Below are the code and all the weights of a small trained network. Each question names an input and a target symbol and asks about switching units off, where a switched-off unit gives its printed mean instead of its output.

import numpy as np


def w(rows, s, z=0):
    codes = np.array(rows[::2]) - 128.0
    scale = np.full(codes.shape[1], s)
    scale[-1] = z or s
    return codes * scale


def norm(h):
    return h / np.sqrt((h * h).mean(-1, keepdims=True) + 1e-5)


def f(y):
    return y / 2 * (1 + np.tanh(0.7978845608 * (y + 0.044715 * y**3)))


def softmax(a):
    e = np.exp(a - a.max(-1, keepdims=True))
    return e / e.sum(-1, keepdims=True)


def log_softmax(a):
    a = a - a.max(-1, keepdims=True)
    return a - np.log(np.exp(a).sum(-1, keepdims=True))


def net(x, mask):
    ids = ['αβδεηθλμξπστφω'.index(c) for c in x.split()]
    T = len(ids)
    res = E[ids] + P[:T]
    u = 0
    for l in range(2):
        q, k, v = (norm(res) @ M[l].T for M in (Q, K, V))
        z = softmax(np.where(np.tri(T) > 0, q @ k.T / 4**0.5, -1e9)) @ v
        res = res + np.where(mask[u], z, O[l][:, -1]) @ O[l][:, :-1]
        u += 1
        y = f(norm(res) @ A[l][:, :-1].T + A[l][:, -1])
        res = res + np.where(mask[u : u + 8], y, B[l][:, -1]) @ B[l][:, :-1]
        u += 8
    return log_softmax(norm(res)[-1] @ U[:, :-1].T + U[:, -1])


Q, K, V, O, A, B = {}, {}, {}, {}, {}, {}
E = w([
[92,97,162,127,159],'α',
[113,33,151,169,91],'β',
[74,40,66,83,64],'δ',
[131,71,77,64,98],'ε',
[122,153,82,45,99],'η',
[98,95,82,190,133],'θ',
[144,144,89,42,110],'λ',
[51,41,176,10,203],'μ',
[22,140,179,147,117],'ξ',
[100,150,124,115,183],'π',
[120,137,53,170,208],'σ',
[187,25,25,143,175],'τ',
[71,243,227,94,155],'φ',
[175,96,88,58,126],'ω',
],0.012)
P = w([
[178,148,203,255,28],'0',
[87,110,133,136,136],'1',
[93,111,127,132,141],'2',
[97,110,121,126,147],'3',
[99,109,123,120,152],'4',
[97,108,118,119,155],'5',
[102,104,120,116,158],'6',
[103,106,114,114,163],'7',
[98,101,114,112,163],'8',
[101,103,108,105,166],'9',
[98,102,107,106,166],'10',
],0.0048)
Q[0] = w([
[94,71,88,35,82],'0.h0',
[167,115,79,95,2],'0.h0',
[92,181,27,47,120],'0.h0',
[74,153,65,53,14],'0.h0',
],0.0095)
K[0] = w([
[182,139,154,236,45],'0.h0',
[244,153,169,115,47],'0.h0',
[193,249,60,171,51],'0.h0',
[172,181,149,194,1],'0.h0',
],0.0081)
V[0] = w([
[85,225,201,186,55],'0.h0',
[3,163,32,142,35],'0.h0',
[44,119,68,90,131],'0.h0',
[67,170,102,215,229],'0.h0',
],0.0051)
O[0] = w([
[59,88,133,163,252,82],'0.h0',
[37,88,205,68,71,202],'0.h0',
[68,178,210,117,5,197],'0.h0',
[70,157,17,79,103,251],'0.h0',
],0.0047,0.0028)
A[0] = w([
[72,80,154,125,151,177],'0.n0',
[119,216,132,205,153,104],'0.n1',
[152,66,68,135,111,251],'0.n2',
[70,97,101,185,62,192],'0.n3',
[120,254,156,123,175,192],'0.n4',
[91,149,87,247,143,101],'0.n5',
[81,188,162,197,89,196],'0.n6',
[128,245,172,79,174,194],'0.n7',
],0.0094,0.0025)
B[0] = w([
[190,187,158,130,244,211],'0.n0',
[58,47,186,93,40,141],'0.n1',
[187,154,160,162,26,253],'0.n2',
[193,238,142,109,160,231],'0.n3',
[125,9,94,228,7,176],'0.n4',
[122,192,125,65,51,172],'0.n5',
[2,217,121,222,102,168],'0.n6',
[217,56,172,246,60,183],'0.n7',
],0.0054)
Q[1] = w([
[91,52,148,5,119],'1.h0',
[205,177,171,109,137],'1.h0',
[132,123,101,49,96],'1.h0',
[184,77,182,87,111],'1.h0',
],0.012)
K[1] = w([
[143,87,175,2,164],'1.h0',
[180,167,136,153,159],'1.h0',
[150,157,122,67,138],'1.h0',
[180,84,144,102,128],'1.h0',
],0.009)
V[1] = w([
[58,46,118,4,39],'1.h0',
[132,66,116,100,173],'1.h0',
[169,110,205,155,140],'1.h0',
[121,167,142,52,58],'1.h0',
],0.0043)
O[1] = w([
[94,3,168,195,141,222],'1.h0',
[135,181,175,126,106,47],'1.h0',
[36,122,216,141,103,89],'1.h0',
[149,26,233,67,164,249],'1.h0',
],0.0041,0.0014)
A[1] = w([
[120,84,112,93,130,181],'1.n0',
[113,129,144,197,70,87],'1.n1',
[206,135,114,112,185,99],'1.n2',
[140,91,141,87,89,82],'1.n3',
[68,142,200,106,192,85],'1.n4',
[181,140,184,145,117,84],'1.n5',
[180,141,35,157,114,129],'1.n6',
[89,146,133,102,248,1],'1.n7',
],0.011,0.0043)
B[1] = w([
[96,224,139,173,167,187],'1.n0',
[131,66,65,13,252,192],'1.n1',
[47,120,114,172,73,172],'1.n2',
[110,196,108,156,100,160],'1.n3',
[223,71,18,34,149,178],'1.n4',
[102,198,76,175,253,161],'1.n5',
[135,17,217,138,144,254],'1.n6',
[199,211,78,171,43,167],'1.n7',
],0.0059,0.0052)
U = w([
[179,167,14,121,101,100],'α',
[111,129,18,227,108,66],'β',
[43,113,172,228,91,150],'δ',
[108,212,161,120,33,178],'ε',
[71,98,50,66,28,144],'η',
[137,133,142,179,225,252],'θ',
[152,146,227,131,104,153],'λ',
[99,94,228,53,136,148],'μ',
[107,71,156,148,152,99],'ξ',
[10,155,104,102,144,182],'π',
[236,84,129,212,112,82],'σ',
[183,133,150,113,47,118],'τ',
[69,37,30,148,212,20],'φ',
[178,93,99,30,189,67],'ω',
],0.011,0.0031)

Each question gives the input, a string of symbols that net reads in full, and the target symbol t.
The units are the heads (4 rows each of Q, K, V and O) and the neurons (one row each of A and B). Each row of codes is followed by its name. A weight is (code - 128) times the scale printed after its matrix; where a second scale follows, it is the last column's (O, A, B and U).
mask holds one flag per unit, layer by layer, with each layer's heads first. A switched-off unit (its flag False) gives its mean, the last column of its rows in O or B, instead of its output. The means were averaged over made-up inputs and are rounded, as every weight is.
A unit's drop is (log p(t) with every unit on - log p(t) with that unit switched off) / (log p(t) with every unit on - log p(t) with every unit switched off).
The circuit of an input: a set's keep is (log p(t) with only the set's units on - log p(t) with every unit switched off) / (log p(t) with every unit on - log p(t) with every unit switched off). Starting from the 12 units with the biggest drops (on a tie, the unit counted first), units are removed one at a time, each time the one whose removal leaves the highest keep (on an exact tie, the one counted first), for as long as the keep stays at least 0.8.
units of the circuit, in order: the units of the circuit, biggest drop first
top k neurons: the k neurons with the biggest drops, biggest first
top k neurons in layer l: the k neurons of layer l with the biggest drops, biggest first
input δ φ σ τ σ ε δ σ π δ, target μ: units of the circuit, in order -> [0.h0, 0.n0, 0.n4]
input η λ β φ φ σ α δ ε, target ω: top 3 neurons -> [1.n4, 0.n0, 0.n7]
input ε τ β η μ ε α η ω ξ, target π: units of the circuit, in order -> [0.n6, 1.n4, 1.n1]
input π μ φ λ β δ ε δ φ δ δ, target φ: units of the circuit, in order -> [0.h0]
input λ σ δ π σ ω η, target θ: units of the circuit, in order -> [0.h0, 1.n5]
input δ ξ λ, target μ: units of the circuit, in order -> [0.h0, 0.n2]
input η τ η, target ω: units of the circuit, in order -> [0.h0, 1.n4, 0.n2]
input θ β φ λ ξ φ β δ, target π: top 4 neurons -> [1.n0, 0.n7, 1.n6, 0.n4]
input η φ σ β λ, target ω: top 2 neurons in layer 0 -> [0.n2, 0.n4]
input φ π τ δ λ, target β: top 2 neurons in layer 1 -> [1.n7, 1.n2]
input σ φ ε η λ ε λ, target η: units of the circuit, in order -> [0.n0, 0.n3]
input δ λ π η ω, target μ: units of the circuit, in order -> [0.h0, 1.h0]
input σ π θ, target ε: units of the circuit, in order -> [0.n3, 0.n5]
input λ θ α π ω δ, target θ: top 2 neurons -> [1.n5, 0.n2]
input δ σ τ σ η, target μ: units of the circuit, in order -> [0.h0, 0.n2]
input τ θ σ π θ δ σ μ τ φ, target δ: top 2 neurons -> [0.n7, 0.n4]
input λ λ τ λ, target θ: top 2 neurons -> [1.n5, 0.n7]
input ε σ δ ω σ σ σ τ φ μ ω, target λ: top neuron in layer 1 -> [1.n1]
input φ δ η λ ε σ ω, target β: top 3 neurons in layer 0 -> [0.n4, 0.n7, 0.n3]
input ξ η ω, target α: top 2 neurons in layer 1 -> [1.n7, 1.n4]
input π λ σ ξ ε, target φ: units of the circuit, in order -> [0.h0]
input π π δ ω, target φ: top 2 neurons -> [1.n2, 0.n7]
input ξ ω δ φ η τ η φ φ λ, target α: top 3 neurons -> [1.n7, 1.n4, 0.n4]
